Below is a small trained network, with its code and all its weights. Each question gives an input and a target symbol and asks what happens when units are switched off, that is, made to give their printed mean instead of their output.

import numpy as np


def w(rows, s, z=0):
    codes = np.array(rows[::2]) - 128.0
    scale = np.full(codes.shape[1], s)
    scale[-1] = z or s
    return codes * scale


def norm(h):
    return h / np.sqrt((h * h).mean(-1, keepdims=True) + 1e-5)


def f(y):
    return np.maximum(y, 0)


def softmax(a):
    e = np.exp(a - a.max(-1, keepdims=True))
    return e / e.sum(-1, keepdims=True)


def log_softmax(a):
    a = a - a.max(-1, keepdims=True)
    return a - np.log(np.exp(a).sum(-1, keepdims=True))


def net(x, mask):
    ids = ['ΓΔΘΠΦΨΩαβεηλμξτ'.index(c) for c in x.split()]
    T = len(ids)
    res = E[ids] + P[:T]
    u = 0
    for l in range(2):
        q, k, v = (norm(res) @ M[l].T for M in (Q, K, V))
        z = softmax(np.where(np.tri(T) > 0, q @ k.T / 3**0.5, -1e9)) @ v
        res = res + np.where(mask[u], z, O[l][:, -1]) @ O[l][:, :-1]
        u += 1
        y = f(norm(res) @ A[l][:, :-1].T + A[l][:, -1])
        res = res + np.where(mask[u : u + 4], y, B[l][:, -1]) @ B[l][:, :-1]
        u += 4
    return log_softmax(norm(res)[-1] @ U[:, :-1].T + U[:, -1])


Q, K, V, O, A, B = {}, {}, {}, {}, {}, {}
E = w([
[86,88,164,109,62,120,97,70,149,166],'Γ',
[85,153,104,51,128,122,174,143,136,133],'Δ',
[140,90,139,135,85,92,78,196,209,178],'Θ',
[125,98,123,89,200,84,131,102,137,93],'Π',
[149,134,179,129,56,92,86,149,92,98],'Φ',
[99,114,91,148,176,176,122,130,134,140],'Ψ',
[151,98,121,79,150,179,63,110,96,159],'Ω',
[109,86,125,112,251,125,90,151,142,156],'α',
[162,164,94,125,163,122,209,128,179,136],'β',
[170,155,167,96,100,82,141,74,53,124],'ε',
[139,67,95,172,182,152,111,124,112,133],'η',
[139,113,104,151,91,92,138,66,143,64],'λ',
[132,69,104,82,108,112,150,192,180,104],'μ',
[213,129,18,115,148,140,129,182,100,113],'ξ',
[128,123,146,124,198,130,60,97,128,140],'τ',
],0.027)
P = w([
[106,193,247,134,254,89,80,161,99,90],'0',
[108,160,150,123,223,64,74,106,100,127],'1',
[115,145,115,106,200,81,94,88,112,143],'2',
[131,124,75,115,154,96,118,53,111,138],'3',
[141,114,56,102,123,118,131,36,129,151],'4',
[163,85,53,78,119,124,145,39,133,168],'5',
[174,57,25,74,94,131,168,16,142,189],'6',
],0.0088)
Q[0] = w([
[197,194,146,171,24,134,164,205,147,216],'L0H0',
[86,228,219,218,75,191,255,190,75,131],'L0H0',
[158,126,194,170,132,174,170,170,231,88],'L0H0',
],0.0066)
K[0] = w([
[97,149,182,206,150,103,58,164,109,2],'L0H0',
[9,159,151,237,229,91,110,127,77,22],'L0H0',
[156,86,152,186,188,140,121,93,199,68],'L0H0',
],0.0078)
V[0] = w([
[207,221,116,97,73,151,35,213,103,117],'L0H0',
[2,135,183,40,18,162,106,173,44,17],'L0H0',
[118,3,108,97,136,197,58,146,149,61],'L0H0',
],0.0059)
O[0] = w([
[155,99,91,79,100,243,137,154,137,88,153],'L0H0',
[56,125,54,132,146,87,183,96,118,188,81],'L0H0',
[29,52,155,144,214,90,130,225,17,90,252],'L0H0',
],0.011,0.0035)
A[0] = w([
[128,77,218,210,20,48,171,141,169,64,62],'L0N0',
[110,85,46,107,181,175,119,25,81,133,252],'L0N1',
[199,118,162,177,206,132,180,125,169,75,97],'L0N2',
[254,69,107,142,227,136,83,95,208,143,121],'L0N3',
],0.0065,0.0016)
B[0] = w([
[46,154,84,97,188,169,68,129,135,118,162],'L0N0',
[174,46,203,15,185,153,152,153,170,141,254],'L0N1',
[187,114,115,192,116,187,139,134,251,82,180],'L0N2',
[131,194,98,121,49,144,179,147,164,118,238],'L0N3',
],0.012,0.0071)
Q[1] = w([
[130,191,128,246,140,134,127,156,68,162],'L1H0',
[156,58,134,8,178,146,102,107,178,95],'L1H0',
[130,60,95,32,135,185,146,126,160,78],'L1H0',
],0.013)
K[1] = w([
[147,154,191,212,247,174,143,119,156,102],'L1H0',
[159,57,115,68,59,114,121,152,84,187],'L1H0',
[116,86,71,46,41,128,119,164,65,113],'L1H0',
],0.013)
V[1] = w([
[138,210,43,120,125,101,126,172,78,35],'L1H0',
[117,190,191,163,114,102,49,41,2,119],'L1H0',
[213,146,113,119,215,189,179,70,70,138],'L1H0',
],0.01)
O[1] = w([
[254,130,57,105,147,88,108,152,81,136,202],'L1H0',
[200,40,153,112,132,123,120,54,143,185,81],'L1H0',
[175,157,156,65,128,165,200,151,60,131,4],'L1H0',
],0.014,0.0042)
A[1] = w([
[84,174,74,169,180,127,134,192,92,144,186],'L1N0',
[204,97,45,197,133,90,72,87,130,219,98],'L1N1',
[185,253,155,243,39,135,178,132,185,153,2],'L1N2',
[120,145,139,113,49,133,185,80,112,144,95],'L1N3',
],0.012,0.0035)
B[1] = w([
[160,120,88,124,59,116,151,70,85,202,208],'L1N0',
[163,103,58,71,193,220,52,46,163,137,254],'L1N1',
[115,113,190,174,150,170,179,9,117,28,158],'L1N2',
[193,92,166,81,80,137,164,80,159,157,142],'L1N3',
],0.015,0.0094)
U = w([
[45,61,196,149,137,93,114,71,156,174,100],'Γ',
[79,222,103,60,152,118,163,84,165,188,5],'Δ',
[89,158,123,156,101,136,42,188,184,101,148],'Θ',
[152,150,168,120,170,2,102,125,128,106,163],'Π',
[130,128,162,111,83,94,71,121,89,124,125],'Φ',
[100,155,132,184,163,175,135,77,44,188,140],'Ψ',
[64,70,173,81,170,171,109,152,31,75,89],'Ω',
[131,190,157,160,193,119,97,166,131,225,155],'α',
[127,165,164,172,110,165,143,50,127,71,141],'β',
[227,38,173,107,102,77,156,108,161,194,169],'ε',
[160,54,174,216,127,104,122,152,79,125,225],'η',
[144,106,70,129,194,168,64,55,113,148,152],'λ',
[69,66,73,143,147,56,115,119,32,122,152],'μ',
[185,177,96,90,97,142,105,192,96,82,101],'ξ',
[151,201,249,112,146,128,18,143,150,147,58],'τ',
],0.0088,0.003)

Each question gives the input, a string of symbols that net reads in full, and the target symbol t.
The units are the heads (3 rows each of Q, K, V and O) and the neurons (one row each of A and B). Each row of codes is followed by its name. A weight is (code - 128) times the scale printed after its matrix; where a second scale follows, it is the last column's (O, A, B and U).
mask holds one flag per unit, layer by layer, with each layer's heads first. A switched-off unit (its flag False) gives its mean, the last column of its rows in O or B, instead of its output. The means were averaged over made-up inputs and are rounded, as every weight is.
A unit's drop is (log p(t) with every unit on - log p(t) with that unit switched off) / (log p(t) with every unit on - log p(t) with every unit switched off).
The circuit of an input: a set's keep is (log p(t) with only the set's units on - log p(t) with every unit switched off) / (log p(t) with every unit on - log p(t) with every unit switched off). Starting from all 10 units, units are removed one at a time, each time the one whose removal leaves the highest keep (on an exact tie, the one counted first), for as long as the keep stays at least 0.8.
units of the circuit, in order: the units of the circuit, biggest drop first
unit that matters most: the unit with the biggest drop
top k neurons: the k neurons with the biggest drops, biggest first
top k neurons in layer l: the k neurons of layer l with the biggest drops, biggest first
drop of u: that unit's drop, to one decimal
input α Π Θ η ε Π, target ε: units of the circuit, in order -> [L1H0; L1N1]
input Δ τ η, target Δ: top 2 neurons -> [L0N1; L0N3]
input Π ε β, target β: unit that matters most -> L0H0
input ε α Ω β λ, target β: units of the circuit, in order -> [L0H0; L1H0; L1N2]
input Π Π β Ω τ Π Π, target Ω: units of the circuit, in order -> [L1H0; L0H0]
input Π Π τ, target τ: units of the circuit, in order -> [L0H0; L1N1; L0N3]
input Δ τ Ψ τ, target Δ: units of the circuit, in order -> [L0H0; L1H0]
input Π Ω λ, target Ω: units of the circuit, in order -> [L1H0; L0H0]
input α β τ μ, target μ: top 2 neurons in layer 1 -> [L1N0; L1N1]
input τ τ λ Ψ, target Ψ: top 2 neurons -> [L0N0; L1N0]
input η Π β τ, target β: units of the circuit, in order -> [L0H0; L1N2; L0N3]
input λ β Δ Π τ Π, target Δ: units of the circuit, in order -> [L0H0; L1H0]
input Ψ Φ τ Φ Φ, target ε: top 3 neurons -> [L0N2; L1N3; L0N3]
input Ω Π β Φ Θ, target λ: units of the circuit, in order -> [L0N1; L1N1]
input ε τ α Π ε, target ε: units of the circuit, in order -> [L1N3; L1N1]
input Ω α η Π, target Ω: units of the circuit, in order -> [L0H0; L1H0]
input μ ξ Φ, target λ: units of the circuit, in order -> [L0N1; L0H0; L1H0; L1N1]
input τ Γ Π, target Γ: top neuron -> [L1N1]
input ξ η Π Π Γ, target Γ: units of the circuit, in order -> [L1H0; L0H0]
input ε Ω Δ λ Π η α, target Δ: top neuron in layer 0 -> [L0N3]
input Π Ω β ε Δ τ Π, target Δ: units of the circuit, in order -> [L1H0; L0H0]
input Γ Ψ ε, target ε: top 2 neurons -> [L1N3; L1N1]
input Ω Φ Ω ξ Ω α Φ, target Ω: top 3 neurons in layer 0 -> [L0N3; L0N2; L0N0]
input Π τ τ, target τ: top 2 neurons in layer 1 -> [L1N1; L1N2]
input β τ Ψ τ Π, target β: drop of L0N1 -> 0.0
input Ψ Ψ ξ ξ Ω ξ Π, target ξ: drop of L0N3 -> 0.3
input β α μ Ω τ Ψ Φ, target λ: drop of L1N1 -> 0.2
input β α Ψ μ Π, target μ: drop of L0H0 -> 0.6
